Below is a small trained network, with its code and all its weights. Each question gives an input and a class and asks what happens when units are switched off, that is, made to give their printed mean instead of their output.

import numpy as np


def w(rows, s, z=0):
    codes = np.array(rows[::2]) - 128.0
    scale = np.full(codes.shape[1], s)
    scale[-1] = z or s
    return codes * scale


def f(y):
    return np.maximum(y, 0)


def log_softmax(a):
    a = a - a.max(-1, keepdims=True)
    return a - np.log(np.exp(a).sum(-1, keepdims=True))


def net(x, mask):
    res = np.array(x, float).reshape(1, 8) / 4 @ E
    y = f(res @ A[0][:, :-1].T + A[0][:, -1])
    res = res + np.where(mask, y, B[0][:, -1]) @ B[0][:, :-1]
    return log_softmax(res[-1] @ U[:, :-1].T + U[:, -1])


A, B = {}, {}
E = w([
[169,139,167,148,74,89,183,60,130,90,156],'x0',
[45,123,114,71,208,129,154,181,147,108,130],'x1',
[127,176,80,150,95,100,180,67,107,150,178],'x2',
[147,105,136,87,121,142,162,104,155,77,162],'x3',
[161,65,22,79,62,157,101,185,77,140,174],'x4',
[178,99,180,189,121,214,94,134,112,2,173],'x5',
[188,148,132,84,121,174,80,106,184,159,68],'x6',
[167,54,170,68,128,104,123,136,94,96,108],'x7',
],0.0062)
A[0] = w([
[100,68,23,20,149,93,137,193,111,197,142,231],'n1',
[144,217,75,181,61,108,152,21,136,162,168,228],'n2',
[159,49,186,121,162,146,67,173,99,60,101,170],'n3',
[62,152,191,142,199,91,225,103,143,54,139,178],'n4',
[192,167,113,140,23,55,148,33,139,181,126,223],'n5',
[37,117,35,123,150,104,157,208,45,190,177,150],'n6',
[72,119,210,153,203,108,195,100,133,54,163,180],'n7',
[124,182,143,161,111,52,130,77,133,253,94,169],'n8',
[98,161,142,136,196,202,40,166,219,170,36,166],'n9',
[34,128,87,149,233,176,86,219,175,163,70,233],'n10',
[111,132,188,169,189,142,215,91,141,10,173,226],'n11',
[249,75,145,162,60,227,89,122,120,29,179,232],'n12',
[187,25,181,115,150,150,55,169,81,63,111,146],'n13',
[55,67,79,112,134,107,144,218,40,107,199,210],'n14',
[233,75,145,163,84,198,96,136,104,50,166,192],'n15',
[124,210,156,152,153,81,116,98,175,208,55,252],'n16',
[102,174,128,136,188,150,80,138,199,209,44,133],'n17',
],0.0053,0.0025)
B[0] = w([
[123,71,38,86,174,108,103,194,171,199,113,243],'n1',
[127,151,73,183,113,74,195,107,44,156,182,229],'n2',
[147,98,235,137,100,173,35,113,191,100,30,211],'n3',
[74,179,159,110,141,39,84,49,193,37,158,214],'n4',
[174,85,115,143,112,75,226,89,39,182,142,227],'n5',
[20,83,50,204,184,98,75,204,143,181,85,222],'n6',
[112,157,167,98,124,62,76,58,184,39,164,210],'n7',
[102,129,177,157,186,86,186,99,57,215,89,221],'n8',
[114,205,164,69,177,223,145,110,156,161,129,231],'n9',
[62,189,136,117,190,179,98,155,211,160,133,255],'n10',
[116,143,160,127,82,87,91,73,179,35,177,225],'n11',
[252,72,116,186,3,217,137,160,89,36,142,249],'n12',
[171,59,194,133,99,176,44,134,169,120,27,214],'n13',
[83,74,89,177,117,116,46,194,177,108,95,212],'n14',
[202,81,148,195,4,220,124,161,98,57,122,224],'n15',
[106,177,203,125,191,131,193,72,86,175,128,241],'n16',
[105,177,173,92,201,176,168,125,131,190,126,215],'n17',
],0.0059,0.0065)
U = w([
[99,222,161,56,194,212,140,136,163,176,117,63],'0',
[186,75,190,138,82,200,74,151,143,91,46,38],'1',
[176,132,69,178,68,171,172,136,76,96,228,158],'2',
[54,102,51,172,163,108,60,223,161,158,103,100],'3',
[127,143,155,166,150,48,207,95,38,199,107,75],'4',
[100,176,170,105,133,38,103,73,189,44,178,253],'5',
[183,63,60,1,116,95,155,154,138,170,115,217],'6',
],0.0072,0.00043)

Each question gives the input, the list of numbers given to net, and the class t.
The units are the neurons (one row each of A and B). Each row of codes is followed by its name. A weight is (code - 128) times the scale printed after its matrix; where a second scale follows, it is the last column's (A, B and U).
mask holds one flag per neuron, in row order. A switched-off neuron (its flag False) gives its mean, the last column of its row in B, instead of its output. The means were averaged over made-up inputs and are rounded, as every weight is.
A unit's drop is (log p(t) with every unit on - log p(t) with that unit switched off) / (log p(t) with every unit on - log p(t) with every unit switched off).
The circuit of an input: a set's keep is (log p(t) with only the set's units on - log p(t) with every unit switched off) / (log p(t) with every unit on - log p(t) with every unit switched off). Starting from the 12 units with the biggest drops (on a tie, the unit counted first), units are removed one at a time, each time the one whose removal leaves the highest keep (on an exact tie, the one counted first), for as long as the keep stays at least 0.8.
units of the circuit, in order: the units of the circuit, biggest drop first
unit that matters most: the unit with the biggest drop
k most important neurons: the k neurons with the biggest drops, biggest first
drop when u is switched off: that unit's drop, to one decimal
input [3,-7,2,5,-8,8,4,-5], class 2: unit that matters most => n12
input [-5,-6,-3,-6,2,4,6,-8], class 0: 3 most important neurons => n9; n17; n10
input [4,-5,-1,1,8,-7,-6,-4], class 3: 2 most important neurons => n6; n14
input [7,-7,-1,2,4,8,4,-5], class 2: units of the circuit, in order => n2; n5
input [1,7,-1,2,5,-7,3,4], class 3: units of the circuit, in order => n6; n14
input [4,8,7,-4,-3,-4,1,-3], class 4: units of the circuit, in order => n8; n2
input [-5,-7,7,1,-1,0,6,5], class 4: units of the circuit, in order => n5; n2
input [2,-8,3,-5,6,7,-6,6], class 1: 2 most important neurons => n13; n3
input [8,-8,2,4,-1,-4,0,2], class 4: 2 most important neurons => n5; n8
input [-4,0,-4,5,-6,-7,-7,3], class 5: 2 most important neurons => n4; n7
input [-5,-5,6,-3,1,7,6,-2], class 2: 2 most important neurons => n2; n3
input [2,-1,6,6,-1,-4,0,8], class 4: 2 most important neurons => n5; n12
input [1,1,-6,-7,-3,1,-7,-6], class 5: drop when n7 is switched off => 0.3
input [-7,-6,3,8,2,-8,6,-5], class 4: drop when n4 is switched off => 0.0
input [8,3,-7,-2,-7,-3,2,8], class 5: drop when n4 is switched off => 0.1
input [-4,-4,3,0,-5,5,-6,-2], class 5: drop when n11 is switched off => 0.2
input [-3,5,7,-1,7,5,-5,4], class 3: most important neuron => n6
